kov: [ 23,  35,  32,  15, -12, -38, -49, -43, -23,  -2,  13,  48,  52,  39,   6,
 -35, -70, -85, -73, -43,  -2,  32,  49,  45,  27,   5,  -7,  -7,   8,  25,
  36,  32,  13, -15, -39, -48, -43, -25,  -3,  12,  14,   7,  -4, -10,  -5,
   9,  25,  37,  34,  18,  -5, -25, -31]
Vavom: [-36, -35, -31, -26, -18, -11,  -2,   4,  11,  15,  16,  17,  15,  12,   9,
   5,   1,   0,   0,   2,   7,  12,  21,  28,  37,  44,  51,  54,  53,  49,
  42,  30,  17,   0, -17, -35, -51, -64, -76, -82, -84, -81, -76, -63, -49,
 -32, -14,   3,  18,  31,  42,  47,  50]
Kilam: [-37, -32, -19,  -3,  10,  17,  16,  10,   3,   0,   5,  17,  34,  47,  53,
  46,  24,  -8, -42, -69, -84, -80, -58, -26,   8,  35,  48,  48,  35,  16,
   0,  -9,  -7,   5,  21,  33,  36,  29,  11, -12, -34, -47, -48, -39, -22,
  -5,   9,  14,  11,   3,  -6, -10,  -7]
pade: [-37, -33, -25, -14,  -2,   8,  13,  17,  15,  11,   4,   0,   0,   5,  13,
  25,  38,  48,  53,  52,  41,  22,  -2, -28, -54, -72, -82, -83, -73, -53,
 -30,  -3,  21,  40,  48,  49,  42,  30,  15,   3,  -6,  -9,  -5,   3,  15,
  26,  35,  36,  32,  21,   6, -12, -29]
piv: [-37, -36, -33, -30, -24, -19, -12,  -6,  -1,   5,   9,  13,  16,  17,  17,
  15,  13,  10,   8,   5,   3,   0,  -1,   0,   2,   4,   8,  14,  20,  26,
  33,  41,  45,  50,  52,  54,  53,  49,  44,  36,  26,  14,   2, -12, -26,
 -40, -52, -62, -72, -79, -84, -84, -83]
ludo: [-36, -29, -12,   5,  17,  14,   7,   1,   3,  17,  37,  52,  50,  28, -11,
 -51, -80, -82, -60, -21,  20,  45,  48,  35,  11,  -5,  -8,   4,  23,  35,
  33,  15, -12, -38, -49, -43, -23,  -2,  13, -46, -32, -13,   5,  15,  13,
   4,  -6, -10,  -5,   7,  22,  35,  36]
Dizoz: [-36, -28, -11,   8,  16,  14,   6,   0,   5,  22,  42,  54,  46,  16, -26,
 -65, -83, -76, -43,   0,  35,  50,  41,  21,   0,  -9,  -1,  18,  33,  35,
  20,  -7, -34, -47, -44, -26,  -4,  12,  14,   5,  -6, -10,  -2,  15,  32,
  36,  26,   3, -20, -30, -25,  -3,  22]
Zugo: [-37, -36, -32, -27, -21, -13,  -6,   2,   8,  12,  15,  17,  17,  16,  13,
  10,   6,   4,   0,   1,   1,   3,   7,  15,  20,  28,  35,  43,  49,  53,
  54,  51,  46,  38,  27,  14,  -2, -18, -34, -49, -63, -73, -81, -85, -84,
 -79, -71, -60, -46, -31, -14,   1,  16]
sakot: [-37, -36, -34, -30, -25, -21, -15,  -9,  -4,   1,   6,  11,  14,  16,  16,
  17,  16,  14,  12,   9,   6,   4,   3,   1,   0,   1,   3,   5,   9,  15,
  19,  25,  31,  37,  42,  48,  51,  54,  54,  52,  49,  43,  36,  28,  17,
   6,  -7, -21, -33, -46, -58, -66, -75]
davim: [-37, -29, -12,   6,  16,  14,   6,   0,   3,  19,  39,  53,  48,  24, -17,
 -57, -81, -80, -54, -13,  25,  47,  46,  28,   5,  -8,  -6,   9,  27,  36,
  29,   7, -22, -43, -48, -37, -16,   5,  15,  12,   2,  -8,  -8,   4,  21,
  35,  36,  21,  -3, -25, -31, -22,   2]
Kenuf: [-37, -36, -35, -32, -27, -23, -18, -13,  -8,  -2,   4,   7,  11,  14,  15,
  16,  16,  16,  15,  12,  10,   8,   5,   4,   2,   0,   0,   0,   3,   4,
   8,  12,  18,  23,  29,  35,  39,  45,  49,  52,  53,  53,  52,  49,  44,
  36,  28,  20,   9,  -3, -14, -27, -39]
nas: [-36, -29, -12,   5,  17,  14,   7,   1,   3,  17,  37,  52,  50,  28, -11,
 -51,   1,   3,   9,   1,   6,   0,  16,   3,   4,  14,  12,   4,  23,  35,
  33,  15, -12, -38, -49, -43, -23,  -2,  13,  14,   5,  -5, -10,  -2,  13,
  31,  36,  29,   9, -16, -30, -29, -11]
[-13,  25,  47,  46,  28]  davim
[16, 14, 12,  9,  6,  4,  3,  1,  0,  1,  3]  sakot
[-36, -29, -12,   5,  17,  14,   7,   1,   3,  17,  37,  52,  50,  28, -11,
 -51, -80, -82, -60, -21,  20,  45,  48,  35,  11,  -5,  -8,   4,  23,  35,
  33,  15, -12, -38, -49, -43, -23,  -2,  13, -46, -32, -13,   5,  15,  13,
   4,  -6, -10,  -5,   7,  22,  35,  36]  ludo
[-37, -33, -25, -14,  -2,   8,  13,  17,  15,  11,   4,   0,   0,   5,  13,
  25,  38,  48,  53,  52,  41,  22,  -2, -28, -54, -72, -82, -83, -73, -53,
 -30,  -3,  21,  40,  48,  49,  42,  30,  15,   3,  -6,  -9,  -5,   3,  15,
  26,  35,  36,  32,  21,   6, -12, -29]  pade
[ 46,  38,  27,  14,  -2, -18, -34, -49]  Zugo
[-48, -43, -25,  -3,  12,  14,   7,  -4]  kov

mede: [ 10,  21,  20,  11,  -4,  20,  13, -19, -47, -68,   5,  15, -27, -18,  18,
 -20,  -3,  15,  16, -22, -22, -21,   7,  20,  21,  -2]
tof: [-23,  18,  14,  11,  -4,  20,  13, -19, -47, -68,   5,  15, -27, -18,  18,
 -20,  -3,  15,  16, -22, -22, -21,   7,  20,  21,  -2]
fabet: [-42,  -4,  14, -25, -47,  19,  13, -73,  12,   1,  18,  23, -84, -68,  -5,
  20,  26, -13,  13,  21,  20, -73,  19,   8,  14, -44]
Nusi: [-12,  22,  16,  11, -13,  20,   5, -36,  -9, -22,  14,   9, -40, -20,  10,
  -6,   7,  19,  21,  -6,  -5, -22,  16,  12,  -7,  -9]
[-84, -68]  fabet
[13, 21, 20]  fabet

zos: [-34, -12, -42,  20,   8,   2,  17, -36,  44, -24,  -9,  33,  19, -43,  39,
 -11, -42,  30, -37,  21,  25, -12]
rubi: [-24,  20,  -6, -16,   0,  41,  12, -12,  49, -12, -14,  28, -10, -19,  14,
   6,  15,   7, -41,  35,  -4,  -1]
Tubub: [ 46,   2,  45, -11,  -8, -23, -23,  42, -69,  30,  16, -47, -14,  53, -45,
   8,  34, -34,  58, -38, -22,  12]
Bonin: [ 35,  -5,  29,  -2,  -5, -26, -17,  29, -56,  22,  14, -37,  -6,  38, -32,
   3,  16, -23,  47, -33, -13,   8]
ril: [ 41,   7,  44, -15,  -8, -14, -21,  40, -58,  28,  13, -41, -17,  49, -43,
   9,  38, -33,  49, -31, -24,  12]
Ruf: [-31,  17, -16, -11,   2,  41,  15, -21,  58, -17, -15,  35,  -5, -29,  23,
   3,   5,  14, -49,  39,   2,  -4]
geki: [ 19,  19,  33, -23,  -6,  16, -10,  26, -17,  16,   2, -16, -21,  29, -27,
  12,  42, -23,  14,  -3, -23,  10]
Dudor: [-48,   6, -41,   4,   7,  35,  24, -41,  78, -31, -19,  51,   8, -53,  44,
  -4, -24,  32, -65,  46,  18, -11]
rud: [ 13,  24,  32, -28,  -6,  27,  -7,  22,  -3,  13,  -2,  -8, -24,  24, -23,
  14,  47, -21,   3,   7, -24,   9]
vere: [-31, -12, -39,  18,   7,   0,  16, -33,  39, -22,  -8,  29,  18, -39,  35,
 -10, -39,  28, -33,  18,  23, -11]
sotum: [-23, -23,  42, -69,  30,  16, -47, -15,  53, -45,  17, -27,  28,   5,   0,
 -17, -50,   6,  46, -45,  22,  -5]
ler: [ 51,   8, -53,  44,  -4, -24,  32, -65,  46,  19, -11,  20, -15,  -8,   4,
   9,  25,   0, -32,  29, -10,   2]
[ 51,   8, -53,  44,  -4, -24,  32, -65,  46,  18, -11]  Dudor
[-23, -23,  42, -69,  30,  16, -47, -14,  53, -45]  Tubub
[-11,  20, -15,  -8,   4,   9,  25]  ler
[ 38, -33,  49, -31, -24]  ril
[ 23, -11]  vere

pezo: [ -2,   5,   0,  -8,   0,  -2,   0,   4, -16,   0,  -9,   5, -38,  -8,  17,
 -21, -11,   5,  12,  43,  12,  20,  10,  11,  -7,  -9,   7,  16,   1,   4,
 -17, -18,   7,  -7,  20,  -1, -24, -24,  -7, -11,  -4,   0,  15, -25,   0,
  26,  -2,   3, -12,   0,   4,  12, -10]
lop: [ 13,   5,   4,   0, -29,  -2,   0,   4, -16,   0,  -9,   5, -38,  -8,  17,
 -21, -11,   5,  12,  43,  12,  20,  10,  11,  -7,  -9,   7,  25,   1,   4,
 -17, -58,   7,  -7,  20,  -1, -24, -24,  -7, -11,  -4,   0,  15, -25,   0,
  -4,  -2,   3, -12,   0,   4,  12, -10]
diras: [  3,   2,  19,  45, -17,  42,   6,   0,   8,  34, -24, -19, -50, -47,  39,
  -4,   0,  12,  40,  30,  23, -31,  31, -32, -40, -48,   0,  -2,   5,   0,
   0,  -4, -22,   0,  20, -31,  -7,  -4,   0,   0, -55,  -2,   0,  31,  29,
   0,   1,  60, -13,   0,  22,  17, -36]
Tos: [-16, -25,  -9,   0,  19,   9,  -8,   0,  -6,   0,   0, -14,   0,   5,   0,
  -8,   0, -54, -13,  -7, -44, -14,   8,   6,  15, -16, -22, -28, -21,  -4,
  -1,  32,  22, -31, -17, -10,   1,   2,  -9,  -7,  14,  -2,  14,   0,   1,
   0,   2,  -9,  15,   0,  18,   0,  11]
kudar: [-16, -25,  -9,   0,  19,   9,  -8,   0,  -6,   0,   0, -14,   0,   5,   0,
  -8,   0, -54, -13,  -7, -44, -14,   8,  11,  15, -16, -22, -28, -21,  -4,
  -1,  39,  22, -31, -17, -10,   1,   2,  -9,   3,  14,  -2,  14,   0,   1,
   0,   2,  -9,  15,   0,  18,   0,  11]
[-16, -25,  -9,   0,  19,   9,  -8,   0,  -6,   0,   0, -14,   0,   5,   0,
  -8,   0, -54, -13,  -7, -44, -14,   8,   6,  15, -16, -22, -28, -21,  -4,
  -1,  32,  22, -31, -17, -10,   1,   2,  -9,  -7,  14,  -2,  14,   0,   1,
   0,   2,  -9,  15,   0,  18,   0,  11]  Tos
[ -2,   5,   0,  -8,   0,  -2,   0,   4, -16,   0,  -9,   5, -38,  -8,  17,
 -21, -11,   5,  12,  43,  12,  20,  10,  11,  -7,  -9,   7,  16,   1,   4,
 -17, -18,   7,  -7,  20,  -1, -24, -24,  -7, -11,  -4,   0,  15, -25,   0,
  26,  -2,   3, -12,   0,   4,  12, -10]  pezo

pesul: [-3, -1, -2, -2, -1]
gal: [-5, -1, -1, -1,  0]
tefab: [  1, -70, -36,  22,  23]
Nanam: [-67,  20, -19, -87, -82]
tasa: [ 12, -72, -31,  37,  38]
vutu: [-3, -2, -2, -2, -1]
visup: [-62,  29, -11, -83, -77]
peb: [ 26, -60, -19,  51,  51]
[-5, -1, -1, -1,  0]  gal
[ 26, -60, -19,  51]  peb
[-3, -1, -2, -2, -1]  pesul

Vivob: [-62,  50,  27,  -9,  15]
lagi: [ 55, -55, -52, -48, -36]
gibo: [ 77, -56, -17, -61,  -8]
Luzod: [-52, -55,  55, -48,  -1]
bobuk: [ 55, -55, -52, -48, -40]
vad: [ 55, -55, -52, -48, -18]
tafev: [ 46, -47, -47, -50, -39]
[ 55, -55, -52, -48, -40]  bobuk
[ 55, -55, -52, -48, -36]  lagi

Kanel: [-25, -86,  -5,  26,  78, -95, -15,  91, -46, -60, -31,  13,  27]
Zome: [-83, -63,  31, -36,  40,   0,  81, -25, -19,  13, -50,  12,  35]
zafo: [-89, -19, -91, -78, -68,   9, -25,  46,  65, -14,  42, -64, -88]
gata: [-80,  49,  80,  -7, -92, -18, -94, -14,  20,  43, -60,  25,  70]
pap: [ 57,  -9,  18,  61,  42,  -7,  65, -14,  46, -25,  42, -76,  29]
[-94, -14,  20,  43, -60]  gata
[ 65, -14,  46]  pap
[-68,   9, -25,  46,  65, -14]  zafo
[-83, -63,  31, -36,  40,   0,  81, -25, -19]  Zome
[ 26,  78, -95, -15,  91, -46]  Kanel
[-25,  46,  65, -14,  42]  zafo
[-19, -91, -78, -68,   9, -25,  46,  65, -14,  42, -64]  zafo

